Below are the code and all the weights of a small trained network. Each question names an input and a class and asks about switching units off, where a switched-off unit gives its printed mean instead of its output.

import numpy as np


def w(rows, s, z=0):
    codes = np.array(rows[::2]) - 128.0
    scale = np.full(codes.shape[1], s)
    scale[-1] = z or s
    return codes * scale


def f(y):
    return np.maximum(y, 0)


def log_softmax(a):
    a = a - a.max(-1, keepdims=True)
    return a - np.log(np.exp(a).sum(-1, keepdims=True))


def net(x, mask):
    res = np.array(x, float).reshape(1, 8) / 4 @ E
    y = f(res @ A[0][:, :-1].T + A[0][:, -1])
    res = res + np.where(mask, y, B[0][:, -1]) @ B[0][:, :-1]
    return log_softmax(res[-1] @ U[:, :-1].T + U[:, -1])


A, B = {}, {}
E = w([
[164,127,83,148,123,112,130,144,131],'x0',
[231,255,91,39,113,238,129,20,167],'x1',
[130,120,122,120,117,118,111,121,130],'x2',
[43,88,59,230,129,161,183,30,232],'x3',
[113,131,152,117,123,129,147,123,127],'x4',
[17,189,10,146,14,212,118,222,74],'x5',
[136,117,108,127,122,122,100,127,133],'x6',
[105,113,146,88,107,119,144,113,126],'x7',
],0.0075)
A[0] = w([
[179,143,183,89,97,124,109,181,60,2],'n0',
[182,114,168,150,152,93,101,123,173,123],'n1',
[55,74,83,193,134,175,148,45,196,52],'n2',
[48,184,73,168,8,230,82,185,50,128],'n3',
[116,155,147,129,131,129,156,123,125,102],'n4',
[86,72,80,177,128,142,150,53,233,67],'n5',
[170,122,124,74,109,205,132,50,134,139],'n6',
[155,180,112,86,115,148,159,89,162,112],'n7',
[142,126,119,172,69,157,160,157,107,69],'n8',
[140,102,109,150,99,166,136,113,72,65],'n9',
[104,130,113,139,144,129,143,87,129,78],'n10',
[177,198,85,66,138,194,136,56,160,157],'n11',
[214,63,204,139,191,66,113,39,160,77],'n12',
[107,19,138,152,112,78,148,171,114,137],'n13',
[49,30,145,169,178,69,131,182,96,128],'n14',
[192,149,166,46,142,104,71,212,2,59],'n15',
],0.0081,0.0023)
B[0] = w([
[161,98,136,126,112,172,152,155,203,174],'n0',
[100,76,115,122,175,96,128,75,73,179],'n1',
[178,77,134,128,114,202,154,200,200,211],'n2',
[49,108,77,61,173,104,167,41,47,247],'n3',
[129,167,99,161,182,141,116,130,158,133],'n4',
[145,71,137,113,100,209,111,181,187,209],'n5',
[187,134,147,146,145,52,96,115,124,191],'n6',
[155,181,152,133,112,122,89,150,108,178],'n7',
[126,138,143,59,121,134,131,104,111,153],'n8',
[120,150,101,99,106,120,135,104,126,142],'n9',
[157,93,116,131,115,151,108,136,134,147],'n10',
[150,208,188,183,55,29,44,162,87,219],'n11',
[23,80,43,54,227,85,186,88,59,241],'n12',
[167,201,163,160,118,79,85,172,121,195],'n13',
[146,174,172,183,68,20,31,141,102,217],'n14',
[195,71,127,112,116,254,168,202,218,212],'n15',
],0.0077,0.014)
U = w([
[156,212,192,183,106,53,27,145,114,123],'0',
[63,89,63,75,208,114,200,72,63,254],'1',
[175,56,145,131,119,231,162,182,255,29],'2',
],0.009,0.00044)

Each question gives the input, the list of numbers given to net, and the class t.
The units are the neurons (one row each of A and B). Each row of codes is followed by its name. A weight is (code - 128) times the scale printed after its matrix; where a second scale follows, it is the last column's (A, B and U).
mask holds one flag per neuron, in row order. A switched-off neuron (its flag False) gives its mean, the last column of its row in B, instead of its output. The means were averaged over made-up inputs and are rounded, as every weight is.
A unit's drop is (log p(t) with every unit on - log p(t) with that unit switched off) / (log p(t) with every unit on - log p(t) with every unit switched off).
unit that matters most: the unit with the biggest drop
top k neurons: the k neurons with the biggest drops, biggest first
drop of u: that unit's drop, to one decimal
input [-4,6,-8,6,-7,3,-4,3], class 0: unit that matters most : n11
input [-6,-3,4,-4,6,-5,-4,7], class 1: top 4 neurons : n12; n11; n2; n5
input [2,-3,8,-4,-2,4,2,-3], class 1: top 2 neurons : n3; n11
input [1,-6,-5,6,4,-3,-3,7], class 0: top 3 neurons : n14; n15; n13
input [5,-8,-3,3,4,6,7,-3], class 0: top 2 neurons : n14; n12
input [4,-1,-1,6,-5,5,-3,-3], class 2: top 2 neurons : n12; n2
input [5,3,-1,-3,5,4,-3,-1], class 1: top 3 neurons : n3; n14; n13
input [1,-5,0,4,5,1,-7,6], class 0: top 3 neurons : n14; n15; n13
input [1,-3,-1,6,-2,-4,-5,4], class 2: top 3 neurons : n3; n2; n5
input [-6,6,-4,6,-5,4,-5,-1], class 0: top 3 neurons : n11; n15; n6
input [2,-6,-8,5,-6,-5,7,3], class 0: top 3 neurons : n14; n13; n3
input [-8,-4,7,5,-7,-3,-3,-1], class 2: top 3 neurons : n11; n2; n5
input [4,0,-1,3,-6,-1,8,-3], class 2: top 2 neurons : n3; n12
input [4,-7,-6,-4,-2,8,3,-2], class 1: unit that matters most : n3
input [-2,-3,-7,-6,1,-7,-7,-8], class 1: drop of n12 : 1.7
input [-1,-4,-4,-6,0,6,0,7], class 1: drop of n3 : 7.9
input [0,8,6,6,-1,-3,-7,-8], class 0: drop of n11 : 2.4
